Below is a small trained network, with its code and all its weights. Each question gives an input and a class and asks what happens when units are switched off, that is, made to give their printed mean instead of their output.

import numpy as np


def w(rows, s, z=0):
    codes = np.array(rows[::2]) - 128.0
    scale = np.full(codes.shape[1], s)
    scale[-1] = z or s
    return codes * scale


def f(y):
    return np.maximum(y, 0)


def log_softmax(a):
    a = a - a.max(-1, keepdims=True)
    return a - np.log(np.exp(a).sum(-1, keepdims=True))


def net(x, mask):
    res = np.array(x, float).reshape(1, 3) / 4 @ E
    y = f(res @ A[0][:, :-1].T + A[0][:, -1])
    res = res + np.where(mask, y, B[0][:, -1]) @ B[0][:, :-1]
    return log_softmax(res[-1] @ U[:, :-1].T + U[:, -1])


A, B = {}, {}
E = w([
[144,108,131,251],'x0',
[132,244,105,150],'x1',
[103,149,254,132],'x2',
],0.0069)
A[0] = w([
[120,131,126,110,176],'neuron 0',
[127,144,209,129,135],'neuron 1',
[127,128,146,146,107],'neuron 2',
[122,127,190,191,75],'neuron 3',
[131,110,41,127,245],'neuron 4',
[127,231,109,146,141],'neuron 5',
[129,188,117,138,136],'neuron 6',
[124,123,127,151,132],'neuron 7',
[126,133,141,117,128],'neuron 8',
[129,56,141,115,228],'neuron 9',
[127,128,142,143,110],'neuron 10',
[123,134,160,129,131],'neuron 11',
[123,135,143,109,133],'neuron 12',
[136,111,88,173,128],'neuron 13',
[131,129,118,113,148],'neuron 14',
[131,147,128,30,254],'neuron 15',
[128,145,211,129,136],'neuron 16',
[133,103,129,250,148],'neuron 17',
[116,143,165,91,129],'neuron 18',
[133,129,102,95,166],'neuron 19',
[125,135,161,129,132],'neuron 20',
[138,110,86,177,128],'neuron 21',
[131,123,110,124,188],'neuron 22',
[135,119,92,126,199],'neuron 23',
[128,168,121,135,134],'neuron 24',
[133,118,105,155,128],'neuron 25',
[127,205,114,141,138],'neuron 26',
[112,149,180,77,128],'neuron 27',
[131,129,78,73,190],'neuron 28',
[124,30,144,112,253],'neuron 29',
[128,128,146,146,106],'neuron 30',
],0.017,0.003)
B[0] = w([
[110,113,127,139,158],'neuron 0',
[131,141,232,126,209],'neuron 1',
[115,135,136,104,147],'neuron 2',
[84,157,156,35,196],'neuron 3',
[117,110,1,131,231],'neuron 4',
[92,235,118,171,230],'neuron 5',
[107,190,122,153,187],'neuron 6',
[147,140,123,114,148],'neuron 7',
[137,125,137,144,145],'neuron 8',
[157,44,135,95,211],'neuron 9',
[117,134,134,108,143],'neuron 10',
[129,133,169,126,161],'neuron 11',
[137,118,138,153,154],'neuron 12',
[186,131,106,164,177],'neuron 13',
[110,125,124,120,150],'neuron 14',
[30,58,140,194,255],'neuron 15',
[132,141,233,126,211],'neuron 16',
[231,202,104,49,235],'neuron 17',
[157,114,154,180,181],'neuron 18',
[84,121,116,106,176],'neuron 19',
[129,133,171,127,162],'neuron 20',
[191,132,106,166,181],'neuron 21',
[122,117,102,127,158],'neuron 22',
[123,119,76,129,176],'neuron 23',
[114,169,124,144,168],'neuron 24',
[162,130,116,149,157],'neuron 25',
[101,207,120,160,204],'neuron 26',
[168,109,164,201,202],'neuron 27',
[50,118,102,84,212],'neuron 28',
[170,11,139,80,238],'neuron 29',
[115,136,135,103,147],'neuron 30',
],0.053,0.0088)
U = w([
[54,30,64,81,250],'0',
[234,80,57,111,176],'1',
[3,164,54,156,137],'2',
[187,210,50,192,79],'3',
[151,37,200,180,223],'4',
[170,108,184,18,2],'5',
[92,168,185,247,29],'6',
[112,236,170,79,120],'7',
],0.0039,0.00083)

Each question gives the input, the list of numbers given to net, and the class t.
The units are the neurons (one row each of A and B). Each row of codes is followed by its name. A weight is (code - 128) times the scale printed after its matrix; where a second scale follows, it is the last column's (A, B and U).
mask holds one flag per neuron, in row order. A switched-off neuron (its flag False) gives its mean, the last column of its row in B, instead of its output. The means were averaged over made-up inputs and are rounded, as every weight is.
A unit's drop is (log p(t) with every unit on - log p(t) with that unit switched off) / (log p(t) with every unit on - log p(t) with every unit switched off).
most important unit: the unit with the biggest drop
k most important neurons: the k neurons with the biggest drops, biggest first
drop of u: that unit's drop, to one decimal
input [2,5,8], class 7: most important unit => neuron 3
input [5,1,7], class 7: 2 most important neurons => [neuron 29; neuron 9]
input [-2,1,1], class 6: 3 most important neurons => [neuron 29; neuron 4; neuron 9]
input [2,0,-8], class 1: 2 most important neurons => [neuron 5; neuron 26]
input [1,0,-3], class 1: 2 most important neurons => [neuron 15; neuron 5]
input [3,0,-2], class 1: 2 most important neurons => [neuron 5; neuron 26]
input [-2,0,4], class 4: 3 most important neurons => [neuron 5; neuron 26; neuron 6]
input [-1,-8,1], class 4: 2 most important neurons => [neuron 4; neuron 17]
input [0,8,-1], class 2: 2 most important neurons => [neuron 17; neuron 27]
input [-8,1,-5], class 2: 2 most important neurons => [neuron 29; neuron 9]
input [3,6,0], class 3: drop of neuron 16 => 0.1
input [7,1,8], class 7: drop of neuron 29 => 0.6
input [-6,1,-7], class 2: drop of neuron 29 => 1.4
input [1,-5,3], class 5: most important unit => neuron 15
input [0,4,0], class 2: drop of neuron 1 => 0.3
